Below are the code and all the weights of a small trained network. Each question names an input and a class and asks about switching units off, where a switched-off unit gives its printed mean instead of its output.

import numpy as np


def w(rows, s, z=0):
    codes = np.array(rows[::2]) - 128.0
    scale = np.full(codes.shape[1], s)
    scale[-1] = z or s
    return codes * scale


def f(y):
    return np.maximum(y, 0)


def log_softmax(a):
    a = a - a.max(-1, keepdims=True)
    return a - np.log(np.exp(a).sum(-1, keepdims=True))


def net(x, mask):
    res = np.array(x, float).reshape(1, 4) / 4 @ E
    y = f(res @ A[0][:, :-1].T + A[0][:, -1])
    res = res + np.where(mask, y, B[0][:, -1]) @ B[0][:, :-1]
    return log_softmax(res[-1] @ U[:, :-1].T + U[:, -1])


A, B = {}, {}
E = w([
[132,125,149,39,147,64,201,72],'x0',
[69,151,142,208,117,165,183,134],'x1',
[214,19,248,115,117,150,196,112],'x2',
[205,46,131,196,212,103,170,127],'x3',
],0.012)
A[0] = w([
[134,60,125,248,161,165,153,166,86],'neuron 1',
[158,109,104,120,105,144,132,170,19],'neuron 2',
[123,146,90,127,170,112,155,87,3],'neuron 3',
[191,75,119,143,189,107,154,119,212],'neuron 4',
[157,101,83,146,130,138,91,159,134],'neuron 5',
[110,116,148,99,111,149,201,107,54],'neuron 6',
[132,153,172,80,144,87,157,76,136],'neuron 7',
[106,143,73,139,193,46,190,86,99],'neuron 8',
[64,130,51,160,110,121,123,110,218],'neuron 9',
[118,112,160,130,89,146,110,132,73],'neuron 10',
[106,163,105,145,110,141,138,141,72],'neuron 11',
[145,81,142,112,110,130,117,118,208],'neuron 12',
[110,122,220,115,83,112,221,102,178],'neuron 13',
[109,172,165,105,108,155,165,149,41],'neuron 14',
[123,120,177,161,97,171,174,176,108],'neuron 15',
[100,124,101,122,179,124,150,102,47],'neuron 16',
[109,114,122,59,71,103,114,109,35],'neuron 17',
[192,97,111,121,139,75,68,132,193],'neuron 18',
[99,148,124,136,137,115,101,124,115],'neuron 19',
[68,221,75,132,152,120,91,139,171],'neuron 20',
[179,102,137,162,132,143,187,141,226],'neuron 21',
[173,81,103,148,163,91,98,144,207],'neuron 22',
],0.016,0.0047)
B[0] = w([
[99,165,211,133,137,132,1,99,235],'neuron 1',
[118,149,151,143,140,136,150,145,138],'neuron 2',
[135,126,145,136,151,107,160,137,150],'neuron 3',
[161,134,167,119,171,111,101,76,237],'neuron 4',
[123,169,212,160,108,149,143,129,169],'neuron 5',
[119,106,134,150,133,146,82,100,177],'neuron 6',
[127,142,131,85,161,98,68,127,203],'neuron 7',
[176,126,154,150,169,138,228,133,192],'neuron 8',
[121,158,126,166,71,156,142,167,213],'neuron 9',
[141,158,131,160,138,138,149,124,152],'neuron 10',
[118,98,133,164,152,164,128,152,169],'neuron 11',
[136,169,151,101,168,121,124,134,186],'neuron 12',
[190,109,218,163,154,118,28,50,236],'neuron 13',
[160,111,153,150,111,113,150,126,157],'neuron 14',
[179,110,108,98,140,124,167,105,185],'neuron 15',
[150,164,151,124,127,122,151,137,148],'neuron 16',
[96,158,104,114,132,131,42,118,180],'neuron 17',
[118,118,122,111,145,120,206,191,196],'neuron 18',
[105,107,130,130,77,174,140,148,163],'neuron 19',
[63,137,91,173,51,175,136,224,253],'neuron 20',
[133,152,128,103,174,86,116,82,217],'neuron 21',
[190,130,148,151,163,108,183,93,197],'neuron 22',
],0.012,0.021)
U = w([
[86,161,136,184,98,137,62,160,160],'0',
[95,40,51,146,124,87,124,117,44],'1',
[157,84,121,164,122,113,148,61,3],'2',
[157,151,180,100,194,89,133,84,204],'3',
[79,155,39,26,118,86,96,152,84],'4',
[108,158,104,160,116,126,252,175,130],'5',
],0.012,0.0051)

Each question gives the input, the list of numbers given to net, and the class t.
The units are the neurons (one row each of A and B). Each row of codes is followed by its name. A weight is (code - 128) times the scale printed after its matrix; where a second scale follows, it is the last column's (A, B and U).
mask holds one flag per neuron, in row order. A switched-off neuron (its flag False) gives its mean, the last column of its row in B, instead of its output. The means were averaged over made-up inputs and are rounded, as every weight is.
A unit's drop is (log p(t) with every unit on - log p(t) with that unit switched off) / (log p(t) with every unit on - log p(t) with every unit switched off).
The circuit of an input: a set's keep is (log p(t) with only the set's units on - log p(t) with every unit switched off) / (log p(t) with every unit on - log p(t) with every unit switched off). Starting from the 12 units with the biggest drops (on a tie, the unit counted first), units are removed one at a time, each time the one whose removal leaves the highest keep (on an exact tie, the one counted first), for as long as the keep stays at least 0.8.
circuit, biggest first: the units of the circuit, biggest drop first
unit that matters most: the unit with the biggest drop
k most important neurons: the k neurons with the biggest drops, biggest first
drop when u is switched off: that unit's drop, to one decimal
input [1,-5,-8,-1], class 5: circuit, biggest first => [neuron 1; neuron 13]
input [1,-3,-5,0], class 5: unit that matters most => neuron 1
input [6,3,-7,-4], class 5: 2 most important neurons => [neuron 1; neuron 8]
input [0,1,-7,-1], class 5: 2 most important neurons => [neuron 1; neuron 13]
input [5,7,0,-4], class 0: 3 most important neurons => [neuron 4; neuron 22; neuron 21]
input [0,5,-8,8], class 5: 2 most important neurons => [neuron 8; neuron 13]
input [6,6,-6,-4], class 5: 2 most important neurons => [neuron 1; neuron 8]
input [-8,7,6,-7], class 3: 2 most important neurons => [neuron 20; neuron 15]
input [5,-2,-2,-1], class 4: 2 most important neurons => [neuron 13; neuron 4]
input [7,-4,-4,-2], class 4: 2 most important neurons => [neuron 17; neuron 7]
input [-5,7,6,-5], class 3: drop when neuron 20 is switched off => 0.1
input [-6,-1,7,-6], class 3: drop when neuron 20 is switched off => 0.7
input [-8,5,-1,7], class 3: drop when neuron 22 is switched off => 0.2
input [-8,-4,8,-8], class 3: unit that matters most => neuron 20
